Each row has a name. After each piece below comes the name of the row it's from, unless a question asks for something else. Each question is about the rows just above it.

Mirub: [-.29 .04 -.74 .47 -.42 .23 -.65 .07 -.35 .18 .42 -.28 -.64 -.63 -.50 -.76 .66 .23 .77 .60 .34 -.24 .15 .06 -.19 -.54 -.07 .67 .73 -.40 .54 -.05 -.72 -.02 .63 .53 -.73 .50 -.76 .40 .00 -.62 .82 -.15 .40]
Muvas: [.56 .75 -.03 -.33 .25 -.53 .12 -.30 .56 .04 .23 .79 .15 .04 .41 .13 -.11 .36 .51 .21 .62 -.36 .15 .10 -.78 .05 -.74 .21 .39 -.38 .11 -.50 .43 -.24 .54 -.09 .61 -.51 .14 .04 -.21 .52 .34 .61 -.25]
zovu: [-.33 -.34 -.17 -.51 -.07 -.45 -.38 -.15 -.43 .51 .36 -.34 -.15 .18 -.40 .00 -.72 -.27 .06 -.61 -.34 -.56 -.06 .06 -.50 .03 -.67 .62 .69 -.10 .70 -.01 -.25 .44 .61 .19 -.41 -.49 -.10 .48 -.68 -.02 .48 -.26 .53]
memu: [.14 -.29 -.07 -.39 .29 -.31 -.18 .33 .22 .47 .46 -.25 -.54 .30 -.37 .14 -.54 -.28 .14 -.48 -.46 -.89 .19 .32 -.65 .19 -.58 .67 .63 -.72 .61 .38 -.02 -.02 .54 .45 -.04 -.56 -.20 .71 -.54 .19 .76 -.36 .36]
ridod: [-.48 -.08 -.51 .62 -.72 .68 .33 .25 -.40 .46 .02 -.57 -.66 -.03 -.49 -.64 .48 .63 .61 .41 -.26 -.60 -.16 -.31 .18 -.67 .60 .68 .48 -.45 .73 .52 -.40 -.73 .62 .22 -.20 .59 -.42 .51 .47 .41 .57 -.76 .38]
ronim: [.39 .87 .04 .62 .39 .42 .46 .27 .43 .30 -.57 .59 -.06 .22 .37 .09 .63 .78 .42 .80 .68 .02 .40 .15 -.46 -.41 .20 -.31 -.55 -.53 -.34 .40 .61 -.78 -.39 .32 .62 .53 .04 -.33 .74 -.36 .38 -.39 .20]
melog: [.05 .41 -.15 .11 -.26 -.05 -.02 -.83 .06 -.63 -.45 .09 .19 -.65 .45 -.37 .11 .48 .46 .40 .58 .42 -.50 -.65 .18 -.46 -.11 -.36 .05 .70 .08 -.50 .08 .32 -.49 -.55 -.22 .22 -.43 -.50 .42 -.36 -.39 .20 .38]
[.38 .20 -.39 -.36] is which row, read backwards? -> melog
Move every entry of [.54 -.09 .61] by -1 step of .01. -> [.53 -.10 .60]
[.57 .41 .47 .51 -.42 .59 -.20] is which row, read backwards? -> ridod

suf: [.42 .36 .76 .69 .52 -.31 .77 .71 -.33 .34 -.16 .19 .00 -.45 .35 .21 .35 -.17]
ropi: [.53 .42 .36 .78 .52 -.31 .77 .71 -.22 .34 -.16 .19 .00 -.45 -.01 .35 .35 -.17]
fibur: [.11 -.16 .16 .00 -.11 -.10 .15 .17 .12 .11 -.05 .42 .40 .09 .35 .21 -.37 .42]
[.11 -.16 .16 .00 -.11 -.10 .15 .17 .12 .11 -.05 .42 .40 .09 .35 .21 -.37 .42] is in which row? -> fibur
[.53 .42 .36 .78 .52 -.31 .77 .71 -.22 .34 -.16 .19 .00 -.45 -.01 .35 .35 -.17] is in which row? -> ropi
Which row holds this, read backwards? [.78 .36 .42] -> ropi
[-.05 .11 .12 .17] is which row, read backwards? -> fibur
[.17 .12 .11] with +1 step of .01 on every entry: -> [.18 .13 .12]
Shift each entry of [-.11] by -1 times .01: -> [-.12]
Which row holds [.42 .36 .76 .69 .52 -.31 .77 .71 -.33 .34 -.16 .19 .00 -.45 .35 .21 .35 -.17]? -> suf

Ragal: [.11 .24 .13 -.11 .01 -.08 -.37 .09 -.25 -.09 .24 -.30 .13 .09 .09 .34]
Rir: [.35 -.16 -.25 .31 -.23 -.43 .35 -.13 -.49 .06 -.12 .43 .26 -.13 -.15 -.29]
lod: [-.10 .50 -.32 -.39 .36 .41 -.14 .23 -.53 -.05 .39 -.32 .29 .23 -.31 .77]
Tuku: [-.29 -.07 -.54 -.16 -.23 -.43 -.37 .06 -.06 .15 -.12 -.56 -.11 .06 .04 .53]
simu: [-.29 .29 -.36 .83 .31 -.05 -.33 .39 -.66 .16 .34 .04 -.10 .39 -.31 .79]
nupe: [-.02 -.16 -.54 -.39 -.13 .38 -.10 .46 -.13 -.31 -.10 .48 -.11 .46 .01 .21]
zamok: [-.02 -.08 .04 .05 -.20 -.06 -.36 .36 -.35 .22 .05 -.22 .21 .36 .01 -.10]
Muka: [.16 .28 .17 -.08 .16 -.01 .07 .00 -.06 -.31 .19 -.08 -.07 .00 .15 .48]
Kop: [.23 .38 .26 .86 .04 -.33 .29 -.37 .07 .32 -.12 -.56 .36 -.37 .12 -.29]
meto: [-.12 .13 -.17 .21 .44 .16 -.29 -.37 -.66 -.17 .06 -.40 .18 -.37 .27 .63]
Move every entry of [.28 .17] by +1 step of .01. -> [.29 .18]
[.43] with -1 step of .01 on every entry: -> [.42]
Shift each entry of [.44] by -1 times .01: -> [.43]
Move every entry of [-.05 .39] by -1 step of .01. -> [-.06 .38]

Buno: [.03 -.51 .66 -.56 .56 -.34 .22 -.48 .36 .38 -.63 -.58 -.40 -.62 -.51 .67 .37 .47 .58 .15 -.19 -.07 -.25 .37 -.50 .43 .55 .58 .09 .54 .35 -.61 .28 .54 .41 -.67 .67]
Vinuv: [.59 -.12 -.05 .31 -.20 .07 .49 .41 .39 .37 .32 .05 .39 .07 -.01 .18 .34 .03 .23 .51 -.17 .50 .56 -.64 .18 -.60 -.33 -.45 -.45 -.55 .38 .04 -.14 .24 .36 .26 -.20]
tig: [-.35 -.36 -.40 -.01 -.58 -.55 .33 .09 .36 .51 -.29 -.20 .12 -.27 -.21 -.28 -.39 .41 -.35 .02 .01 .15 .26 -.36 .44 -.67 .46 .55 .49 .33 .07 -.55 .62 .59 .52 -.49 -.50]
rorus: [-.29 -.24 -.48 -.01 -.49 -.10 .40 .05 .40 .15 -.30 -.32 .28 -.51 -.22 -.51 -.22 .02 -.47 -.52 -.62 .11 .28 -.54 .00 -.58 .51 .40 -.63 .24 .23 -.28 -.47 .62 .52 .14 -.46]
sil: [-.17 -.50 .57 -.57 .67 .10 .62 -.39 .63 -.22 -.63 -.64 -.05 -.59 -.50 .52 .37 .43 .28 -.28 -.70 .22 -.07 .25 -.57 .34 .68 .29 -.57 .52 .65 -.50 -.62 .69 .56 -.51 .45]
zotag: [.59 -.02 .27 .01 .20 .40 -.02 .24 -.40 -.31 .39 -.02 -.15 .12 -.05 .31 .53 .26 .49 .44 -.11 .32 .26 -.32 -.22 -.01 -.45 -.39 -.33 -.27 .08 .16 -.52 -.43 -.27 .22 .17]
fetip: [.17 -.38 .34 -.13 .23 -.43 -.59 -.14 -.55 -.44 .10 -.21 -.52 .23 -.20 .44 .07 .40 .44 .30 .31 -.34 -.26 .41 -.28 .28 -.29 .12 .46 .13 -.49 -.22 .11 -.34 -.44 -.44 .38]
Zotim: [-.09 -.08 -.29 -.54 .01 -.14 .30 -.50 .51 .49 -.59 -.12 .23 -.31 -.19 -.16 -.04 .43 -.29 .00 .31 -.21 -.24 .19 -.03 -.52 .44 .54 .58 .42 .36 -.55 .59 .58 .42 -.47 .17]
setol: [.20 .45 .42 -.37 .49 .57 -.44 -.41 -.32 -.31 -.38 .24 -.07 .24 .30 .38 .31 .10 .34 .03 .48 -.45 -.56 .62 -.26 .61 .20 .28 .18 .43 -.18 .34 .10 -.14 -.52 -.02 .46]
Which row holds [.65 .52] read backwards? -> sil
Which row holds [.12 -.29 .28 -.28 .41 -.26 -.34 .31] read backwards? -> fetip

mor: [-.01 .21 .23 -.06 -.15 -.02 -.25 -.09 .05 -.04 -.09 -.06 -.05 -.10 .10 -.17 -.04 .06 .12 -.03 -.05 .04 .04 .08 .00 -.18 .76 -.09 .04 -.03 .21 .05 -.13]
ral: [-.24 -.56 .09 .12 -.16 -.03 .00 -.05 .02 .04 -.19 -.09 -.06 .08 .07 .31 .10 .04 .01 -.08 .05 -.01 .08 .35 .00 .03 -.37 -.09 .09 .02 .12 -.08 .05]
dogin: [.03 .02 .08 .02 .01 .07 .14 -.12 .04 -.04 -.08 -.05 -.12 -.03 .09 .03 .13 -.03 -.04 -.13 .01 .04 .01 .03 -.06 .06 -.05 .06 -.03 -.01 -.14 .06 -.02]
geme: [.14 -.16 -.01 .01 .06 -.03 .06 -.12 .10 -.04 -.05 -.13 .08 .09 .08 -.52 .15 -.03 .03 -.12 .05 .02 .14 -.08 -.01 .11 -.13 .01 -.06 .12 .06 .14 .02]
masef: [.05 .34 .10 .04 .16 -.04 -.17 .03 -.07 .00 -.04 .09 .00 -.01 .00 .05 -.11 .08 -.02 -.13 -.12 .01 .02 .22 -.02 .01 .09 .10 .08 -.11 .02 .09 -.08]
zapa: [.02 -.06 -.14 .01 .08 -.03 -.14 .13 -.06 -.07 -.05 .11 .18 .02 .11 .08 .00 .02 -.04 .02 -.06 -.09 -.02 .46 .06 .14 -.31 .06 .05 .18 .12 .16 -.01]
Toru: [.08 -.43 -.04 -.10 .11 -.04 .01 .00 .03 -.05 .14 .07 -.10 -.03 -.08 -.31 .03 .00 -.01 .00 .11 .09 .06 .14 .08 -.29 .30 .07 .02 .06 -.15 -.06 .39]
Vip: [-.11 -.09 -.15 .11 -.23 -.12 -.15 .19 -.03 .00 -.02 .10 -.03 -.09 .06 -.18 .11 .06 -.01 -.20 -.07 .01 -.14 .62 .10 -.07 .22 .01 -.02 -.16 .06 .09 -.14]
Nof: [.08 -.03 -.24 -.03 -.08 .07 .24 -.05 .03 .03 -.05 -.01 .04 -.11 .01 .02 -.01 -.01 -.07 .17 -.01 -.01 .06 .11 .01 -.03 -.23 -.01 .03 .09 .03 -.18 .02]
meri: [.12 -.05 .09 -.15 .40 .03 .17 -.04 -.01 .01 -.14 -.13 .04 .03 -.05 .23 .13 .00 -.03 .02 .01 -.13 -.08 .32 .03 -.13 .25 .03 -.02 .06 -.01 -.23 .03]
sozik: [-.17 -.55 -.06 .05 .24 .02 -.04 .09 .01 .15 .03 .06 -.06 .19 -.09 .26 -.04 -.05 .02 -.10 -.01 .00 -.04 -.10 .03 .35 .38 .01 .09 .06 .13 -.21 -.08]
[.07 .01 .02] is which row, read backwards? -> dogin
[.01 -.08 .05] with +1 step of .01 on every entry: -> [.02 -.07 .06]
Shift each entry of [.11] by +1 times .01: -> [.12]
Move every entry of [.03 -.07 .00 -.04] by -1 step of .01. -> [.02 -.08 -.01 -.05]
Which row holds this, read backwards? [-.02 .00 -.03] -> Vip
[-.05 .02] with +1 step of .01 on every entry: -> [-.04 .03]

